Below are the code and all the weights of a small trained network. Each question names an input and a class and asks about switching units off, where a switched-off unit gives its printed mean instead of its output.

import numpy as np


def w(rows, s, z=0):
    codes = np.array(rows[::2]) - 128.0
    scale = np.full(codes.shape[1], s)
    scale[-1] = z or s
    return codes * scale


def f(y):
    return y / 2 * (1 + np.tanh(0.7978845608 * (y + 0.044715 * y**3)))


def log_softmax(a):
    a = a - a.max(-1, keepdims=True)
    return a - np.log(np.exp(a).sum(-1, keepdims=True))


def net(x, mask):
    res = np.array(x, float).reshape(1, 6) / 4 @ E
    y = f(res @ A[0][:, :-1].T + A[0][:, -1])
    res = res + np.where(mask, y, B[0][:, -1]) @ B[0][:, :-1]
    return log_softmax(res[-1] @ U[:, :-1].T + U[:, -1])


A, B = {}, {}
E = w([
[126,128,126,129,128,127],'x0',
[254,33,211,196,57,72],'x1',
[38,96,31,197,21,125],'x2',
[130,86,32,28,142,2],'x3',
[74,224,192,212,134,14],'x4',
[128,130,128,127,124,129],'x5',
],0.0062)
A[0] = w([
[74,179,151,153,145,213,127],'neuron 1',
[155,135,138,157,129,172,145],'neuron 2',
[185,173,159,97,194,127,151],'neuron 3',
[152,97,91,54,99,50,54],'neuron 4',
[155,71,96,91,108,214,147],'neuron 5',
[110,142,134,92,108,1,88],'neuron 6',
[185,56,65,37,112,155,100],'neuron 7',
[111,104,100,191,98,153,249],'neuron 8',
[189,147,188,41,172,100,132],'neuron 9',
[184,138,176,91,202,138,83],'neuron 10',
[180,56,175,198,83,112,15],'neuron 11',
[132,117,184,165,109,223,128],'neuron 12',
[196,125,160,50,175,75,108],'neuron 13',
[127,104,52,57,159,31,68],'neuron 14',
[52,198,74,82,167,167,217],'neuron 15',
[169,126,188,89,189,123,119],'neuron 16',
[185,42,54,62,146,180,97],'neuron 17',
[94,209,160,198,153,44,123],'neuron 18',
[145,162,156,195,120,182,112],'neuron 19',
[127,152,171,197,115,202,87],'neuron 20',
[98,102,77,196,55,144,80],'neuron 21',
[103,182,169,161,111,50,105],'neuron 22',
[96,86,36,136,23,79,129],'neuron 23',
[95,81,46,162,47,93,149],'neuron 24',
[132,154,197,198,100,216,47],'neuron 25',
[212,75,167,172,60,89,2],'neuron 26',
[171,119,181,105,210,134,77],'neuron 27',
[108,105,117,151,75,134,187],'neuron 28',
[106,158,132,141,143,6,101],'neuron 29',
[212,63,128,156,86,64,44],'neuron 30',
[166,67,81,72,126,110,63],'neuron 31',
[185,66,151,160,91,88,25],'neuron 32',
[95,105,113,183,73,154,126],'neuron 33',
[187,72,170,193,88,129,26],'neuron 34',
],0.0086,0.0016)
B[0] = w([
[183,66,90,58,207,167,204],'neuron 1',
[176,105,162,142,94,108,155],'neuron 2',
[53,196,133,149,78,88,191],'neuron 3',
[230,53,198,55,183,117,195],'neuron 4',
[76,170,121,228,35,174,203],'neuron 5',
[229,35,176,193,68,197,188],'neuron 6',
[180,104,140,225,67,224,226],'neuron 7',
[130,171,173,95,110,66,180],'neuron 8',
[50,198,175,89,108,55,207],'neuron 9',
[58,216,164,138,79,58,193],'neuron 10',
[83,140,1,89,189,164,207],'neuron 11',
[203,78,220,170,90,158,205],'neuron 12',
[111,172,203,81,122,50,199],'neuron 13',
[235,12,178,26,228,153,229],'neuron 14',
[69,146,52,72,236,171,254],'neuron 15',
[95,191,159,137,82,82,187],'neuron 16',
[139,126,116,233,58,205,230],'neuron 17',
[123,141,67,226,45,234,212],'neuron 18',
[211,66,201,127,107,115,186],'neuron 19',
[203,84,233,89,166,104,201],'neuron 20',
[59,203,200,134,94,60,194],'neuron 21',
[138,123,115,212,53,205,182],'neuron 22',
[86,214,226,69,128,29,232],'neuron 23',
[88,215,214,93,92,44,220],'neuron 24',
[222,22,201,51,184,121,219],'neuron 25',
[42,154,8,107,184,165,214],'neuron 26',
[52,202,177,114,91,68,186],'neuron 27',
[125,187,184,104,121,96,161],'neuron 28',
[230,42,124,217,82,222,186],'neuron 29',
[79,117,40,57,205,159,204],'neuron 30',
[198,83,178,186,68,182,186],'neuron 31',
[93,130,41,85,183,145,187],'neuron 32',
[105,164,205,119,114,57,175],'neuron 33',
[92,124,31,82,200,163,199],'neuron 34',
],0.0068,0.0072)
U = w([
[197,69,217,42,168,119,236],'0',
[28,254,199,72,69,16,16],'1',
[118,153,103,233,28,231,2],'2',
[44,180,31,16,237,185,112],'3',
],0.0077,0.0027)

Each question gives the input, the list of numbers given to net, and the class t.
The units are the neurons (one row each of A and B). Each row of codes is followed by its name. A weight is (code - 128) times the scale printed after its matrix; where a second scale follows, it is the last column's (A, B and U).
mask holds one flag per neuron, in row order. A switched-off neuron (its flag False) gives its mean, the last column of its row in B, instead of its output. The means were averaged over made-up inputs and are rounded, as every weight is.
A unit's drop is (log p(t) with every unit on - log p(t) with that unit switched off) / (log p(t) with every unit on - log p(t) with every unit switched off).
The circuit of an input: a set's keep is (log p(t) with only the set's units on - log p(t) with every unit switched off) / (log p(t) with every unit on - log p(t) with every unit switched off). Starting from the 12 units with the biggest drops (on a tie, the unit counted first), units are removed one at a time, each time the one whose removal leaves the highest keep (on an exact tie, the one counted first), for as long as the keep stays at least 0.8.
units of the circuit, in order: the units of the circuit, biggest drop first
unit that matters most: the unit with the biggest drop
k most important neurons: the k neurons with the biggest drops, biggest first
drop when u is switched off: that unit's drop, to one decimal
input [6,5,8,-8,5,3], class 0: 4 most important neurons : [neuron 25; neuron 20; neuron 19; neuron 12]
input [-1,-1,-2,0,-1,-7], class 1: unit that matters most : neuron 14
input [-1,3,-3,-1,2,1], class 1: 2 most important neurons : [neuron 15; neuron 14]
input [0,0,6,6,4,-1], class 0: 4 most important neurons : [neuron 14; neuron 6; neuron 29; neuron 4]
input [-1,1,-3,-8,7,0], class 0: 2 most important neurons : [neuron 25; neuron 20]
input [4,-5,-1,1,-6,-1], class 2: 2 most important neurons : [neuron 17; neuron 7]
input [3,7,0,1,-8,-4], class 2: 2 most important neurons : [neuron 7; neuron 17]
input [-3,-3,-3,-6,-8,-1], class 2: 3 most important neurons : [neuron 5; neuron 17; neuron 14]
input [8,-5,6,6,8,-8], class 2: 2 most important neurons : [neuron 18; neuron 29]
input [-7,-5,2,5,-8,0], class 2: 3 most important neurons : [neuron 17; neuron 7; neuron 5]
input [8,8,-4,-3,8,5], class 2: 2 most important neurons : [neuron 18; neuron 22]
input [4,8,1,6,-4,-8], class 3: 2 most important neurons : [neuron 26; neuron 30]
input [-3,-7,-4,8,3,8], class 0: 2 most important neurons : [neuron 14; neuron 6]
input [8,-2,6,-8,6,6], class 0: units of the circuit, in order : [neuron 25]
input [1,-7,-7,7,-3,6], class 0: 2 most important neurons : [neuron 14; neuron 4]
input [4,-6,2,-3,-7,-7], class 2: 2 most important neurons : [neuron 5; neuron 17]
input [-3,3,-2,1,0,-7], class 3: drop when neuron 23 is switched off : 0.2
input [1,-6,6,3,-7,-7], class 2: drop when neuron 23 is switched off : -0.1
input [5,8,-3,7,7,0], class 3: drop when neuron 12 is switched off : 0.1
input [7,-6,7,8,5,-2], class 0: drop when neuron 14 is switched off : 0.7
input [-8,7,6,3,0,-2], class 3: unit that matters most : neuron 30
